data =
[[  6.3  -0.5   4.0  21.2 -12.2  -3.0  -7.9  -2.3 -13.5 -39.3]
 [  0.2 -19.2   4.0  28.1 -12.2  23.5   6.2   4.8  23.0   9.2]
 [  6.3  36.8  11.8 -61.6  10.2   8.3  -7.9   8.8  -7.4   9.2]
 [  2.2 -19.2   9.9  14.3 -23.3  27.2   3.0  10.8  26.0   2.2]
 [ 14.3  -4.2  21.6  28.1 -38.2  15.9 -15.7   7.8  -7.4 -66.9]
 [ -9.8  14.4  -9.6 -40.9  21.3 -21.9   3.0  -2.3  -4.4  29.9]
 [ -7.8  -0.5   2.1 -34.0   2.7  -3.0  -0.1   4.8  13.9  29.9]
 [-11.9 -11.7   4.0 -13.3 -15.9 -21.9  -6.3   1.7   1.7   2.2]
 [ 12.3  14.4  19.6  -6.4 -19.6  15.9 -12.5   8.8  -7.4 -39.3]]
Indices start at 1.
Find the entry directly below -0.1.
-6.3
Find the entry in row 3 and column 1.
6.3
Find the entry directly above the largest entry.
-19.2
Find the entry in row 2 and column 1.
0.2
Find the entry in the top-right corner.
-39.3
The entry in the top-left corner is 6.3
Find the entry in row 1 and column 3.
4.0
Find the entry in the bottom-right corner.
-39.3
The entry at row 1, column 2 -> -0.5
The entry at row 3, column 3 -> 11.8
The bottom entry of the column that holds the largest entry is 14.4
Find the entry directly above 8.3.
23.5
The smallest entry: -66.9
Find the entry just right of 2.7.
-3.0
The bottom-left entry -> 12.3
The entry just right of 11.8 is -61.6
The entry just left of 2.7: -34.0
Find the maximum.
36.8
Find the entry directly above -23.3.
10.2
The entry directly below the smallest entry: 29.9
Find the entry just right of 21.3.
-21.9
Find the entry directly below -7.8.
-11.9
The entry directly below -13.5: 23.0
Find the entry just left of -4.2.
14.3

x =
 19.8  -40.6   51.1  -38.8   20.4
 59.9  -66.5   18.5   20.2   51.9
 26.2    6.6  -42.8   43.8   20.5
 32.4    6.6  -38.4   60.9   10.4
-47.3   55.2  -60.6   13.4  -66.6
 13.4   16.4  -39.8   39.4   12.7
 15.4   -1.0  -25.4   61.4   15.9
-29.9    3.1   28.2  -60.1   -7.6
-50.6   65.3  -13.1  -18.0  -82.4
-30.7    9.6   38.3  -51.4   -4.4
-45.5   50.5  -24.6    4.4  -84.2
-31.3   -0.2   34.5  -55.4   -0.9
 29.0    6.8  -39.1   66.5   16.4
-30.1   12.5   34.4  -53.3   -5.9
 18.0  -48.9   51.6  -51.0   29.8
 40.2   -1.8  -33.4   67.6   -0.4
Indices start at 1.
The entry at row 1, column 1 is 19.8
Give the entry just right of -31.3.
A: -0.2
Give the entry at row 3, column 1.
A: 26.2
Give the entry in row 1 and column 3.
A: 51.1
Give the entry in row 1 and column 2.
A: -40.6
Give the entry directly above 20.5.
A: 51.9
Give the entry just left of 10.4.
A: 60.9
Give the entry directly above the largest entry.
A: -51.0
The entry at row 2, column 2 -> -66.5
Give the entry in the top-right corner.
A: 20.4
Give the entry just right of -51.0.
A: 29.8
Give the bottom-left entry.
A: 40.2
The entry directly below the smallest entry is -0.9
The entry in row 3 and column 3 -> -42.8
Give the bottom entry of the column that holds the smallest entry.
A: -0.4
The entry at row 2, column 1 is 59.9
The entry directly below -38.4: -60.6
Give the entry directly above -42.8.
A: 18.5
Give the entry directly above 55.2.
A: 6.6
Give the largest entry.
A: 67.6
Give the top entry of the column that holds the largest entry.
A: -38.8
Give the entry directly below -25.4.
A: 28.2
The entry just left of the smallest entry is 4.4
Give the entry directly below 51.6.
A: -33.4
The entry directly above the smallest entry -> -4.4
The entry directly above -47.3 -> 32.4
The entry directly below 4.4 -> -55.4
The entry directly below 12.5 -> -48.9
Give the entry directly below 39.4.
A: 61.4
The entry directly below -30.7 is -45.5

Read these off the row that follows.
1) Give the 3rd-last entry.
2) Give the first entry from the left.
3) Give the 3rd entry from the left.
4) Give the first entry from the right.
5) Give the 2nd entry.
6) Give the entry just left of 12.2.
[ 44.3  40.3  56.8 -13.3  30.9 -49.3  37.7  12.2 -71.4 -65.4  27.7   7.6
 -33.0  61.2]
1) 7.6
2) 44.3
3) 56.8
4) 61.2
5) 40.3
6) 37.7

[[6896 7679 7556 9432]
 [5943 7441 7268 6754]
 [7793 6951 7573 9903]
 [7814 7003 6440 2696]
 [7404 5863 5967 5642]
 [6449 6101 7551 8379]]
The third-last entry, reading row by row -> 6101
Read off the bottom-left entry.
A: 6449
Read off the smallest entry in the first row.
A: 6896
The entry just right of 7003 -> 6440
Read off the entry just left of the largest entry.
A: 7573
Read off the entry directly below 6440.
A: 5967
The bottom entry of the column that holds the smallest entry: 8379
The largest entry in the first row -> 9432
Read off the last entry in the row that holds the largest entry.
A: 9903
Read off the third entry on the diagonal from the top-right corner.
A: 6951
The entry just right of 6440 is 2696
The 3rd entry in reading order: 7556
The largest entry in the first column -> 7814
The second entry on the diagonal from the top-right corner is 7268

W = [-56.7  -3.6  25.0  -7.3  10.2 -21.5 -87.4  25.0 -10.1]
The 2nd entry from the left -> -3.6
The entry just right of the centre entry is -21.5
The last entry -> -10.1
The centre entry: 10.2
The third entry from the right?
A: -87.4
The first entry from the left -> -56.7
The second entry from the right: 25.0

[-37.6 -16.5 -68.9  35.3  61.4   0.8  18.3 -33.0 -24.2  29.4  33.3   7.1
 -38.3  20.1  34.7]
Report the minimum.
-68.9
The last entry: 34.7
Report the 2nd-last entry.
20.1
The fifth entry -> 61.4
Report the entry just right of -33.0.
-24.2
Report the 3rd entry from the right.
-38.3
Report the entry just left of the centre entry.
18.3
Report the second entry from the left.
-16.5
Report the fifth-last entry.
33.3
The entry just left of -38.3: 7.1
